[ -4.4 -47.3   5.8  -4.3  13.4   5.0  14.3 -16.0   8.9  -5.9  19.5   5.3
  -7.2  -6.4  10.3   6.4 -24.8   0.5 -23.5 -17.7  -7.1  -5.6   5.4 -13.9
 -16.3 -54.4 -16.2  22.2   7.1   3.9   3.4  -3.3  22.8  -2.6  70.3   6.8
   6.7]	(83) + (80)
[ 21.2  30.9  -9.9  28.0  14.5  10.5  -7.8 -14.8 -39.6  -2.7  20.9  36.1
  -4.9  11.7 -16.8   7.1  36.6  -1.5 -28.0 -15.3   9.7   2.1   9.3  38.5
  29.5 -15.8  24.0 -15.9  15.9  -3.7  -0.9  13.8  12.5 -22.5 -11.6   5.1
   7.3]	(83) + (85)
[-19.2   6.6   4.8  15.4   7.0  -2.9  -7.2  -3.4 -14.5   8.5 -14.9  14.1
   4.3  -0.1   9.0 -11.2 -15.6   1.5 -23.0  12.0  13.8  -9.7  -5.0 -15.0
 -13.7 -11.8  15.1 -10.7  16.0  12.5   8.3  -0.7  30.3   5.3  14.1  -8.7
  -0.7]	(83) + (77)
[  3.9 -38.3  17.9 -41.5 -22.0  -3.5  22.0  18.3   9.2  14.7  25.0  -4.4
  23.6   0.0  19.4  -5.3  -5.0 -31.3  21.0 -55.5  50.7  20.1   6.5   4.7
   7.2  -6.9   4.5  12.7  -6.3   2.5 -13.6   2.8  -9.7  11.7 -36.9   3.8
 -28.0]	(72) + (80)
[-14.8  40.1  10.7  30.9  16.1   7.1  -3.7  -4.4 -10.4   3.5   1.1  -0.3
 -26.7 -26.7  14.7 -20.3   1.4 -13.5 -23.0  14.6  17.3  25.5  -0.4   9.3
 -11.3 -25.1  -2.7  20.0   1.5 -11.0  -1.8  15.6  -2.2   0.7 -13.6   4.5
  -1.3]	(72) + (77)
[  9.6  45.7  11.6  22.0   2.7  14.8 -12.1  -7.4 -36.5   0.7  31.7   8.6
 -31.1 -25.3  -3.0  -2.0  20.3  -4.7   5.3  12.6  29.8  31.0  -5.7  55.4
   5.4 -35.3   7.2  -4.1  -1.3 -30.5 -12.7  27.6 -20.7  -5.5 -16.4  10.9
  -9.3]	(75) + (77)
[-20.0  26.9   6.2 -23.8  13.1  -4.4   6.8  19.1   5.0  25.5  -3.3   4.0
  14.5  -5.2  -0.2 -15.0 -19.6  -9.3  28.0   7.7   8.7  25.8   3.8  10.2
   5.7  -9.4   9.8  -3.4  -2.4   8.5  10.9   7.1 -21.5  -3.5 -54.0   5.2
 -11.9]	(86) + (77)
[ -6.3  28.4   0.7  29.3  10.1   2.9 -15.5 -12.5 -14.8   4.9 -10.3  19.1
  -7.0 -18.2  -1.7   1.1  -1.0  10.5 -15.6  18.6   9.2  -5.3  -1.9  12.4
  -0.4  -0.3  14.7  -5.7  19.2   4.3   9.2  18.5   9.7  -8.9 -12.4  18.8
  -4.5]	(83) + (77)
[ 11.6  -8.6   2.7  35.1  -5.6   3.8   4.5  -2.0 -28.4   2.3 -10.1  -5.9
 -39.9  -4.5 -31.1   0.3  26.4   5.9 -32.2  22.9  -4.9 -10.7 -11.9  32.9
   5.2  -3.7   0.0 -24.4  14.3  -4.3  -6.2   1.0   9.4  10.8 -12.6  -9.5
   1.3]	(81) + (85)
[  2.3  22.4   0.6  32.0  13.4   9.3   5.6 -12.9 -21.1   1.3  -2.1  23.8
  -9.8 -11.2  -1.2 -16.8  -1.0  19.7 -26.6  22.0  19.3  16.7  -5.5  36.0
  -0.1 -10.8  -3.5 -11.8  -6.4  -5.9  -1.6  10.9  -1.7  -3.7   1.9  -2.8
  -9.0]	(83) + (77)
[  1.6   3.3  -1.0  32.3  19.6  -0.8  -5.7 -16.2 -16.6  -2.1  15.7   1.0
   0.9 -13.9  11.9  12.5  -4.3  -7.0 -13.1  14.1  -1.1  -1.1  -6.5  10.4
   0.3 -33.8   7.8  13.3  -0.4   8.1   1.7   5.9  26.1 -17.8  46.3   3.3
  14.6]	(75) + (80)
[ 12.8  -0.4   2.0  25.4 -10.6  -5.9  15.6   4.9 -29.6  -6.7  -4.7   2.8
 -27.1  -2.9   2.6  -1.8  29.1 -36.0 -31.8 -21.2 -12.4  -4.6  -3.1   5.7
   2.1 -18.5   4.4  11.4  11.9 -12.3   9.7   8.7   8.1  14.4 -15.0   4.0
 -10.3]	(75) + (85)
[  4.0  31.5  -3.1 -17.0  38.7   3.6  13.0 -14.2  -5.2   7.7  15.4  27.5
  14.0  10.1  -8.1   3.6  20.0  -4.8   0.2  -0.7 -14.8   0.3  13.7  30.2
  10.1 -16.2  11.5   3.0   3.1   8.7  -3.2  17.8   3.8 -20.2 -12.2   1.3
   0.7]	(83) + (85)
[  1.1  24.8 -14.0  36.7  13.9  -4.0   1.8   1.5   7.4   9.7  -0.6  39.5
   9.2  -6.8   8.8  10.0 -13.8   0.7 -17.4  13.0  13.4  -3.9  -6.8  -0.1
   0.3 -23.9  18.5  -5.6   7.6   3.3  -0.1   8.9   5.9  -6.5   1.3   0.0
 -14.6]	(83) + (77)
[ 14.7  36.7  -0.8  17.1   8.7   4.0 -13.7  -1.6 -24.0   8.2 -13.8  35.7
  22.0   8.2 -10.1   4.0  12.0  -0.3  -9.6   1.1  17.5  -0.3   3.2  -5.3
  32.2   6.0  21.2 -16.5  23.4   3.7  -2.2   9.7   9.0 -23.9 -52.9  -4.4
  -8.4]	(83) + (85)
[ -8.6  27.0  -1.3  -3.4  -6.8   0.4  -2.0   1.0  -1.9   6.1 -12.0   7.5
   5.8  -5.6  -4.8  -0.5  -1.2  -2.9   9.9  -4.6   5.6  19.6   1.2  12.0
  15.1  -1.6  11.1  -6.9   3.4   0.9 -19.6  -0.7 -13.2  13.2 -39.4   4.2
 -13.4]	(75) + (77)
[-10.4   4.5   2.2  27.2  -1.5  10.0  -0.8  -8.4 -26.8  -8.4   5.0   7.6
 -24.4   3.2 -13.4   8.7  30.7   6.5 -26.3  -7.1   4.0  -8.1  -4.5  -1.1
  29.5 -13.1 -17.1 -14.3  13.5 -12.0   6.6   7.4   8.9  -7.1  -1.2   1.5
   1.2]	(75) + (85)
[ -0.1  36.0 -14.2  15.3   4.6  18.5  -3.1 -11.3 -29.8   7.0   2.9  35.3
  11.7   4.0   0.5   4.4  -7.8   4.1  -4.5  -7.5  20.6   2.9  -0.3   4.2
  26.3 -11.4  23.1  -9.2  -6.5   4.0  -5.4  12.8   3.8 -29.7 -33.1  -6.1
   2.4]	(83) + (85)
[ 11.5  31.2   1.6  24.4   2.9   0.5   6.2 -21.8 -19.7  -2.6  -6.8  29.2
  -1.0  -4.2   3.8  -9.3  10.1  -2.0 -30.5   3.2  10.2  15.6  10.7  19.0
   2.2  -5.0  17.2 -17.6   8.4   3.3   5.0   2.8 -12.3  -9.4 -42.9   4.1
  -9.9]	(75) + (85)
[-11.2  31.9  14.7  18.3   2.8  -5.9 -29.5   6.1 -22.9  -4.8   3.8  -5.1
 -33.1  -9.1  -2.6  -0.5   1.6 -11.4 -39.4  19.1   9.6  14.4   0.9  13.0
   4.3 -40.1  -0.8  -5.4   3.1  -5.5  11.5   0.8 -12.4   5.0 -12.5   5.9
  -2.7]	(75) + (77)
[  6.2 -25.1  -3.2 -35.0 -13.4 -16.2  14.5  13.7  19.2   9.2 -23.6  15.1
  34.0  21.0   6.6   9.3   0.8 -10.2  13.8 -55.0  -7.7   1.9  19.1 -21.6
   5.9  30.2   6.4   3.2   4.4   7.7  -1.3  10.5   7.3   2.8 -26.6  -0.6
  -9.9]	(86) + (85)
[ -3.2  -0.6  10.7  22.7  -7.6   1.4   1.5   1.5 -11.6  -6.7   2.6  -7.8
 -27.3   3.7   0.5  -2.1  14.7   5.8 -25.6  -9.8   6.2   8.2   2.2   3.8
  -1.6  -3.4  -0.2  -5.8   9.1 -10.6 -16.4   3.4   2.2   5.1  -9.4  -3.3
 -10.9]	(81) + (85)
[ -5.8  18.3  39.6  27.5  -4.6 -12.0   0.7   5.3 -21.1  -1.4   2.1  -7.2
 -21.7  -4.3   4.0   2.7  17.3   2.3 -12.1 -23.8  -4.2  20.3  -7.2  27.4
   7.3  -3.1  -3.6 -18.9   5.5   2.4  -1.4  -9.4 -33.2  14.9 -51.9   1.1
  -7.2]	(81) + (85)
[  6.9  44.6   3.3  37.6  28.5  20.6  -4.7 -17.5 -31.4  -2.2   7.4  22.0
 -19.8 -18.9  -6.7  10.7   4.1  -0.8 -20.3  28.6  15.2  11.6  -9.6  45.0
   2.7 -43.8   7.1 -12.9   2.3  -4.9  -4.5  13.7  -7.0 -18.8  -3.3   4.6
 -12.9]	(75) + (77)
